Below are the code and all the weights of a small trained network. Each question names an input and a target symbol and asks about switching units off, where a switched-off unit gives its printed mean instead of its output.

import numpy as np


def w(rows, s, z=0):
    codes = np.array(rows[::2]) - 128.0
    scale = np.full(codes.shape[1], s)
    scale[-1] = z or s
    return codes * scale


def f(y):
    return np.maximum(y, 0)


def softmax(a):
    e = np.exp(a - a.max(-1, keepdims=True))
    return e / e.sum(-1, keepdims=True)


def log_softmax(a):
    a = a - a.max(-1, keepdims=True)
    return a - np.log(np.exp(a).sum(-1, keepdims=True))


def net(x, mask):
    ids = ['ΘΞΠΦβδζσ'.index(c) for c in x.split()]
    T = len(ids)
    res = E[ids] + P[:T]
    r = res
    for j in range(3):
        rows = slice(2 * j, 2 * j + 2)
        q, k, v = (r @ M[0][rows].T for M in (Q, K, V))
        z = softmax(np.where(np.tri(T) > 0, q @ k.T / 2**0.5, -1e9)) @ v
        o = O[0][rows]
        res = res + np.where(mask[j], z, o[:, -1]) @ o[:, :-1]
    y = f(res @ A[0][:, :-1].T + A[0][:, -1])
    res = res + np.where(mask[3:27], y, B[0][:, -1]) @ B[0][:, :-1]
    return log_softmax(res[-1] @ U[:, :-1].T + U[:, -1])


Q, K, V, O, A, B = {}, {}, {}, {}, {}, {}
E = w([
[108,151,183,87,89,119,82,128,171,196,166,109],'Θ',
[131,122,111,125,132,185,92,161,133,145,167,82],'Ξ',
[131,129,122,127,186,137,191,141,86,88,191,61],'Π',
[146,149,106,203,150,113,138,156,146,228,169,104],'Φ',
[222,135,120,148,133,104,110,107,164,133,160,101],'β',
[95,171,197,166,137,195,175,182,109,124,126,124],'δ',
[72,143,135,94,189,123,117,167,181,107,129,109],'ζ',
[62,96,157,177,6,159,180,125,107,67,120,144],'σ',
],0.024)
P = w([
[106,174,35,95,114,96,138,177,65,163,161,134],'0',
[88,152,95,185,138,121,101,108,95,142,170,137],'1',
[94,124,102,185,160,119,114,95,126,116,139,128],'2',
[117,85,110,148,133,142,101,95,148,115,130,138],'3',
[134,60,130,140,142,143,108,92,173,110,117,154],'4',
[153,32,135,127,117,163,108,97,177,109,108,154],'5',
[170,10,128,114,109,168,137,96,194,111,87,145],'6',
],0.013)
Q[0] = w([
[98,71,86,99,155,148,107,101,144,140,133,99],'head 0',
[164,116,209,190,140,169,161,115,170,154,181,68],'head 0',
[69,169,133,230,79,156,103,83,134,94,166,160],'head 1',
[1,107,144,61,170,145,196,230,110,156,122,215],'head 1',
[101,134,117,85,121,70,156,169,68,148,72,183],'head 2',
[86,132,141,165,94,135,159,128,184,44,183,100],'head 2',
],0.0077)
K[0] = w([
[152,135,206,151,151,131,115,108,110,144,116,147],'head 0',
[92,31,155,127,111,177,110,166,250,122,45,233],'head 0',
[115,156,85,206,18,86,171,189,99,124,38,218],'head 1',
[10,140,149,77,177,220,137,126,113,173,32,176],'head 1',
[97,255,9,112,84,119,90,90,122,198,151,70],'head 2',
[168,99,234,91,84,103,112,112,129,49,103,140],'head 2',
],0.007)
V[0] = w([
[98,38,38,137,121,65,127,129,216,2,207,213],'head 0',
[167,139,81,172,63,121,130,122,148,129,174,141],'head 0',
[81,219,159,120,109,90,103,247,109,131,189,82],'head 1',
[179,152,157,153,56,183,52,156,236,129,80,147],'head 1',
[67,177,178,159,99,200,89,155,171,113,76,219],'head 2',
[97,89,133,102,92,131,232,21,77,104,145,152],'head 2',
],0.0055)
O[0] = w([
[143,48,54,102,198,128,57,147,110,71,73,110,254],'head 0',
[178,135,124,135,14,189,86,175,29,163,131,44,234],'head 0',
[105,2,92,100,100,134,194,45,143,96,70,77,153],'head 1',
[26,131,143,37,132,167,140,187,79,47,158,116,119],'head 1',
[149,106,228,127,199,123,87,91,72,168,103,43,76],'head 2',
[96,117,124,171,116,32,101,146,107,218,148,166,224],'head 2',
],0.007,0.0039)
A[0] = w([
[100,149,176,119,115,118,77,98,215,156,86,199,3],'neuron 0',
[145,213,153,146,141,110,131,175,137,216,171,152,81],'neuron 1',
[108,147,164,179,180,203,103,139,121,155,157,103,179],'neuron 2',
[158,168,141,160,87,214,129,136,171,86,122,177,86],'neuron 3',
[170,54,122,86,103,132,215,136,113,112,132,59,87],'neuron 4',
[94,246,141,136,96,60,58,97,108,150,170,175,140],'neuron 5',
[74,211,133,140,187,194,115,223,59,78,134,147,123],'neuron 6',
[102,110,120,83,132,118,114,36,177,149,6,184,10],'neuron 7',
[52,164,155,151,139,130,142,231,142,118,178,112,106],'neuron 8',
[205,169,120,118,170,138,94,120,86,65,176,109,166],'neuron 9',
[156,169,145,128,88,135,105,181,170,104,191,154,78],'neuron 10',
[131,146,92,94,110,158,66,83,30,133,101,104,42],'neuron 11',
[83,142,134,84,93,131,116,92,123,105,156,125,88],'neuron 12',
[99,183,104,130,74,146,205,166,107,66,116,238,51],'neuron 13',
[146,155,167,167,203,110,110,103,119,62,153,127,51],'neuron 14',
[174,222,16,113,120,104,88,165,60,87,139,119,107],'neuron 15',
[107,124,72,171,192,127,109,190,156,120,101,95,200],'neuron 16',
[34,173,133,75,175,67,156,159,28,91,181,97,123],'neuron 17',
[167,38,145,134,127,178,126,130,163,113,110,114,182],'neuron 18',
[137,181,81,80,118,71,114,145,162,124,65,143,78],'neuron 19',
[99,98,199,149,127,85,161,73,87,108,29,196,36],'neuron 20',
[143,189,63,99,95,68,160,184,80,112,99,181,46],'neuron 21',
[130,121,169,90,206,60,114,65,186,62,94,126,132],'neuron 22',
[152,155,156,160,133,175,194,114,254,103,184,107,229],'neuron 23',
],0.0076,0.0025)
B[0] = w([
[131,99,116,168,184,107,144,115,125,101,173,166,139],'neuron 0',
[135,156,135,124,135,149,150,186,124,99,127,162,150],'neuron 1',
[134,117,118,106,157,76,167,142,119,102,190,135,187],'neuron 2',
[98,143,156,142,140,107,109,86,129,131,142,178,168],'neuron 3',
[122,158,153,88,161,131,142,143,84,126,141,165,211],'neuron 4',
[105,134,178,90,147,103,133,210,135,104,140,198,149],'neuron 5',
[114,77,98,154,91,142,188,126,137,236,108,125,151],'neuron 6',
[173,123,144,184,154,137,123,162,89,104,193,136,143],'neuron 7',
[85,94,84,129,101,94,142,116,137,131,112,120,162],'neuron 8',
[44,111,158,112,134,163,127,129,104,152,100,111,245],'neuron 9',
[82,120,97,126,151,139,149,135,130,111,172,132,187],'neuron 10',
[141,101,176,121,142,136,105,77,149,123,130,187,158],'neuron 11',
[144,131,104,100,170,94,87,111,120,116,92,153,143],'neuron 12',
[102,111,179,165,146,92,117,177,152,127,158,98,146],'neuron 13',
[81,136,158,116,96,154,145,128,111,144,95,98,167],'neuron 14',
[88,113,150,120,151,158,108,166,53,114,97,140,241],'neuron 15',
[139,114,81,105,121,124,75,93,48,109,111,155,231],'neuron 16',
[1,103,103,151,86,89,135,201,187,218,187,171,166],'neuron 17',
[143,152,110,157,64,143,112,95,137,146,151,129,230],'neuron 18',
[99,109,158,82,150,184,154,137,151,160,145,108,144],'neuron 19',
[170,132,106,100,167,154,67,93,105,97,105,130,170],'neuron 20',
[87,169,162,134,150,67,148,224,132,177,145,155,156],'neuron 21',
[109,148,94,151,125,122,136,68,119,185,77,108,186],'neuron 22',
[136,157,102,97,133,173,126,106,193,104,152,159,253],'neuron 23',
],0.0086,0.0078)
U = w([
[100,169,137,85,174,203,109,146,53,57,87,136,91],'Θ',
[170,120,20,166,114,78,167,152,124,140,147,163,3],'Ξ',
[99,130,125,195,112,197,214,124,147,230,70,118,66],'Π',
[52,138,32,48,102,74,131,83,165,177,2,116,49],'Φ',
[23,87,38,106,144,122,135,139,103,144,194,187,233],'β',
[109,70,60,114,154,190,112,33,110,101,114,109,201],'δ',
[69,40,137,169,125,34,92,118,80,188,99,120,65],'ζ',
[96,140,196,87,125,116,179,95,180,176,178,126,112],'σ',
],0.0051,0.0034)

Each question gives the input, a string of symbols that net reads in full, and the target symbol t.
The units are the heads (2 rows each of Q, K, V and O) and the neurons (one row each of A and B). Each row of codes is followed by its name. A weight is (code - 128) times the scale printed after its matrix; where a second scale follows, it is the last column's (O, A, B and U).
mask holds one flag per unit, heads first, then neurons. A switched-off unit (its flag False) gives its mean, the last column of its rows in O or B, instead of its output. The means were averaged over made-up inputs and are rounded, as every weight is.
A unit's drop is (log p(t) with every unit on - log p(t) with that unit switched off) / (log p(t) with every unit on - log p(t) with every unit switched off).
The circuit of an input: a set's keep is (log p(t) with only the set's units on - log p(t) with every unit switched off) / (log p(t) with every unit on - log p(t) with every unit switched off). Starting from the 12 units with the biggest drops (on a tie, the unit counted first), units are removed one at a time, each time the one whose removal leaves the highest keep (on an exact tie, the one counted first), for as long as the keep stays at least 0.8.
circuit, biggest first: the units of the circuit, biggest drop first
most important unit: the unit with the biggest drop
k most important neurons: the k neurons with the biggest drops, biggest first
heads that matter: for each layer, one digit per head in row order, 1 if its drop is at least 0.15 and else 0, layers parted by /
drop when u is switched off: that unit's drop, to one decimal
input σ σ σ σ δ Π, target ζ: circuit, biggest first -> head 2; neuron 23
input Π Φ ζ Ξ Φ, target δ: heads that matter -> 011
input Θ Π σ Θ β δ Θ, target σ: most important unit -> head 0
input Π β Π ζ δ ζ δ, target δ: heads that matter -> 101
input Π Π σ Π Π, target ζ: circuit, biggest first -> head 2; head 1
input β σ Θ σ ζ, target ζ: circuit, biggest first -> head 2; neuron 23
input σ σ δ, target ζ: heads that matter -> 001
input Φ σ Π σ β, target ζ: heads that matter -> 101
input Π β Π β σ, target ζ: heads that matter -> 011
input σ β Ξ β Θ δ Θ, target σ: circuit, biggest first -> head 0; neuron 16
input Π σ δ β β Ξ δ, target σ: heads that matter -> 100
input Π δ β, target σ: circuit, biggest first -> head 0; head 2; neuron 16
input Π Π Ξ β Π β, target β: circuit, biggest first -> head 1; head 2
input β σ Θ β, target ζ: circuit, biggest first -> head 2; neuron 23
input β β ζ Φ ζ, target δ: heads that matter -> 001
input σ Ξ σ σ Ξ, target ζ: circuit, biggest first -> head 2
input Π δ β β ζ δ, target δ: heads that matter -> 111
input Π Π σ, target ζ: heads that matter -> 001
input Π Π ζ Θ β Π β, target β: heads that matter -> 011
input δ Π σ Φ β, target Θ: heads that matter -> 010
input Θ Ξ β Ξ β δ, target σ: most important neuron -> neuron 2
input β β ζ, target Φ: drop when neuron 12 is switched off -> 0.0
